arr =
[[-1.58 -1.73 -1.42 -0.97 -1.46 -1.41 -1.08]
 [-0.83 -2.25 -1.90 -1.72 -1.09 -1.89 -0.71]
 [-0.89 -1.58 -1.42 -1.98 -1.23 -2.13 -0.73]
 [-1.78 -1.63 -1.24 -1.00 -1.20 -1.29 -1.79]
 [-2.04 -1.12 -1.25  0.76 -1.25 -0.78 -1.48]
 [-1.99 -1.43 -0.77  1.75 -0.43 -0.50 -1.23]
 [-1.75 -0.83 -1.29 -1.26 -1.73 -1.57 -1.73]
 [-1.45 -1.60 -1.02 -1.41 -1.21 -1.67 -1.10]
 [-1.33 -1.49 -1.59  1.41 -0.46 -0.89 -0.89]
 [-1.40 -0.87 -0.59  1.95  0.01 -0.94 -0.70]]
Counting starts at 1.
The bottom entry of the column that holds the smallest entry is -0.87
Which number is the smallest entry? -2.25
The entry in row 2 and column 1 is -0.83
The entry in the top-left corner -> -1.58
The entry directly below -1.89: -2.13
Which number is the entry in the top-right corner? -1.08
The entry just right of -0.94 -> -0.70
Which number is the entry at row 3, column 1? -0.89
The entry just right of the smallest entry: -1.90
Which number is the entry in the bottom-left corner? -1.40
The entry at row 1, column 2: -1.73
The bottom entry of the column that holds the largest entry is 1.95
The top entry of the column that holds the largest entry -> -0.97
The entry just right of -1.78: -1.63
Which number is the entry directly above -1.57? -0.50
The entry directly above -1.49: -1.60
Which number is the entry just left of the largest entry? -0.59
Which number is the entry directly above the largest entry? 1.41
The entry directly below the smallest entry -> -1.58
The entry in row 3 and column 3 -> -1.42
The entry just left of -1.08 -> -1.41

Read these off the table that follows. Counting starts at 1.
1) Find the entry directly above the smallest entry.
2) Find the entry at row 3, column 1.
3) Find the entry directly below 1.80.
4) Find the entry in the bottom-right corner.
5) Find the entry in row 1 and column 2.
6) Find the top entry of the column that holds the smallest entry.
7) Find the top-left entry.
8) Find the entry in row 2 and column 1.
[[ 0.92 -1.11 -1.73 -2.24 -0.05  3.39 -3.20 -1.84]
 [ 0.56  0.51 -0.94 -0.03  1.80 -0.01 -0.87 -0.76]
 [-0.01 -4.73 -0.33 -4.05  6.35  4.65 -6.42 -4.81]
 [ 0.32  1.51 -0.01 -0.03  3.27  1.35 -0.72 -0.04]]
1) -0.87
2) -0.01
3) 6.35
4) -0.04
5) -1.11
6) -3.20
7) 0.92
8) 0.56

m =
[[48 20 18 46 16 26 55 19 40]
 [74 28 32 78 33 37 58 28 37]
 [47 49 58 62 61 58 14 51 10]]
Counting starts at 1.
Find the median entry.
40
Find the maximum.
78
Find the top-left entry.
48
The entry in row 1 and column 3 -> 18
The entry just right of 51 -> 10
Find the entry in the bottom-left corner.
47
The entry in row 1 and column 2: 20
Find the entry directly above the smallest entry.
37
Find the entry at row 2, column 1.
74
Find the entry just right of the largest entry.
33

[[-34 -14  29 -36 -21]
 [-23 -14  18 -36 -21]
 [-13 -14   6 -15  -6]]
Counting starts at 1.
What is the entry just left of the largest entry? -14
The entry just left of 6 -> -14
What is the entry in row 1 and column 3? 29
What is the entry just right of the centre entry? -36
What is the top-right entry? -21
The entry in the bottom-right corner is -6
The top-left entry -> -34
What is the entry at the centre? 18
